Below are the code and all the weights of a small trained network. Each question names an input and a target symbol and asks about switching units off, where a switched-off unit gives its printed mean instead of its output.

import numpy as np


def w(rows, s, z=0):
    codes = np.array(rows[::2]) - 128.0
    scale = np.full(codes.shape[1], s)
    scale[-1] = z or s
    return codes * scale


def f(y):
    return y / 2 * (1 + np.tanh(0.7978845608 * (y + 0.044715 * y**3)))


def softmax(a):
    e = np.exp(a - a.max(-1, keepdims=True))
    return e / e.sum(-1, keepdims=True)


def log_softmax(a):
    a = a - a.max(-1, keepdims=True)
    return a - np.log(np.exp(a).sum(-1, keepdims=True))


def net(x, mask):
    ids = ['βγεηθμξπφω'.index(c) for c in x.split()]
    T = len(ids)
    res = E[ids] + P[:T]
    r = res
    for j in range(3):
        rows = slice(3 * j, 3 * j + 3)
        q, k, v = (r @ M[0][rows].T for M in (Q, K, V))
        z = softmax(np.where(np.tri(T) > 0, q @ k.T / 3**0.5, -1e9)) @ v
        o = O[0][rows]
        res = res + np.where(mask[j], z, o[:, -1]) @ o[:, :-1]
    y = f(res @ A[0][:, :-1].T + A[0][:, -1])
    res = res + np.where(mask[3:7], y, B[0][:, -1]) @ B[0][:, :-1]
    return log_softmax(res[-1] @ U[:, :-1].T + U[:, -1])


Q, K, V, O, A, B = {}, {}, {}, {}, {}, {}
E = w([
[138,100,237,88,183],'β',
[29,143,183,100,140],'γ',
[221,144,254,153,88],'ε',
[122,110,222,192,130],'η',
[210,169,238,40,123],'θ',
[129,104,15,118,205],'μ',
[108,95,158,8,95],'ξ',
[132,167,240,140,171],'π',
[105,181,195,166,78],'φ',
[111,194,193,34,140],'ω',
],0.011)
P = w([
[23,130,42,193,254],'0',
[60,150,152,184,185],'1',
[52,141,161,180,197],'2',
[62,145,164,180,181],'3',
[58,144,182,182,185],'4',
[55,164,174,171,174],'5',
[61,131,191,189,189],'6',
[42,157,190,157,180],'7',
[59,167,178,173,167],'8',
],0.0033)
Q[0] = w([
[107,182,181,119,217],'head 0',
[190,117,45,149,46],'head 0',
[119,115,178,130,165],'head 0',
[130,155,120,120,154],'head 1',
[177,95,27,158,1],'head 1',
[140,139,96,130,75],'head 1',
[136,123,127,198,98],'head 2',
[92,111,131,129,137],'head 2',
[149,118,154,139,168],'head 2',
],0.043)
K[0] = w([
[167,139,3,163,174],'head 0',
[102,113,201,101,86],'head 0',
[158,107,108,134,145],'head 0',
[137,130,79,138,146],'head 1',
[73,121,251,96,79],'head 1',
[111,132,166,132,99],'head 1',
[119,124,160,158,103],'head 2',
[94,131,109,147,139],'head 2',
[154,126,129,151,166],'head 2',
],0.049)
V[0] = w([
[148,119,175,133,173],'head 0',
[129,37,163,90,135],'head 0',
[96,120,86,109,66],'head 0',
[62,37,165,77,171],'head 1',
[75,220,113,144,141],'head 1',
[88,69,136,252,91],'head 1',
[97,92,107,137,131],'head 2',
[178,125,89,133,183],'head 2',
[129,154,126,179,123],'head 2',
],0.023)
O[0] = w([
[96,176,148,173,135,216],'head 0',
[178,195,95,153,54,98],'head 0',
[198,76,118,76,98,1],'head 0',
[233,182,41,173,107,238],'head 1',
[141,59,161,120,218,245],'head 1',
[160,21,151,248,45,152],'head 1',
[138,184,118,152,105,105],'head 2',
[61,160,104,177,67,100],'head 2',
[123,141,99,68,127,153],'head 2',
],0.014,0.0071)
A[0] = w([
[187,138,203,29,50,123],'neuron 0',
[62,73,74,34,3,1],'neuron 1',
[96,173,135,49,62,123],'neuron 2',
[74,105,178,144,80,139],'neuron 3',
],0.016,0.0024)
B[0] = w([
[40,94,133,86,109,144],'neuron 0',
[220,179,54,4,146,130],'neuron 1',
[198,32,177,128,41,169],'neuron 2',
[111,152,86,39,60,244],'neuron 3',
],0.011)
U = w([
[159,200,149,181,146,61],'β',
[72,166,146,133,122,128],'γ',
[123,53,148,145,167,154],'ε',
[227,91,131,189,194,145],'η',
[186,177,254,152,129,4],'θ',
[95,107,17,164,185,252],'μ',
[176,136,98,114,129,57],'ξ',
[113,152,230,226,190,205],'π',
[145,164,140,104,195,21],'φ',
[147,105,176,222,96,181],'ω',
],0.005,0.003)

Each question gives the input, a string of symbols that net reads in full, and the target symbol t.
The units are the heads (3 rows each of Q, K, V and O) and the neurons (one row each of A and B). Each row of codes is followed by its name. A weight is (code - 128) times the scale printed after its matrix; where a second scale follows, it is the last column's (O, A, B and U).
mask holds one flag per unit, heads first, then neurons. A switched-off unit (its flag False) gives its mean, the last column of its rows in O or B, instead of its output. The means were averaged over made-up inputs and are rounded, as every weight is.
A unit's drop is (log p(t) with every unit on - log p(t) with that unit switched off) / (log p(t) with every unit on - log p(t) with every unit switched off).
The circuit of an input: a set's keep is (log p(t) with only the set's units on - log p(t) with every unit switched off) / (log p(t) with every unit on - log p(t) with every unit switched off). Starting from all 7 units, units are removed one at a time, each time the one whose removal leaves the highest keep (on an exact tie, the one counted first), for as long as the keep stays at least 0.8.
units of the circuit, in order: the units of the circuit, biggest drop first
k most important neurons: the k neurons with the biggest drops, biggest first
heads that matter: for each layer, one digit per head in row order, 1 if its drop is at least 0.15 and else 0, layers parted by /
input ξ η π ξ ε, target ξ: units of the circuit, in order -> [head 1; head 0]
input η γ γ φ, target ω: units of the circuit, in order -> [head 1]
input π γ ω θ ε π θ, target π: units of the circuit, in order -> [head 0; neuron 3]
input γ π ε ξ, target η: units of the circuit, in order -> [head 1; head 2]
input π β θ η π π ω γ, target π: heads that matter -> 101
input ω φ π β ε π, target φ: heads that matter -> 010
input ε β ε φ β φ ω ω, target γ: units of the circuit, in order -> [head 1; neuron 3]
input β ε η ε, target β: heads that matter -> 110
input π π ξ θ φ, target π: units of the circuit, in order -> [head 0; neuron 3; head 2]
input ε φ ξ, target γ: 2 most important neurons -> [neuron 3; neuron 2]
input γ θ ω ω β η, target η: heads that matter -> 010
input θ π φ η ω γ ω, target θ: units of the circuit, in order -> [neuron 2; head 1]
input ω ξ η, target φ: heads that matter -> 010
input ξ φ η β η, target ξ: heads that matter -> 110
input π φ θ ε ε π π, target π: most important neuron -> [neuron 3]
input π ε ε ω ε η, target π: heads that matter -> 100
input μ ω ε, target ε: 2 most important neurons -> [neuron 0; neuron 3]
input φ φ γ, target ε: heads that matter -> 110
input π ξ ε ε, target π: heads that matter -> 100
input ω π β ξ β, target φ: units of the circuit, in order -> [head 1]
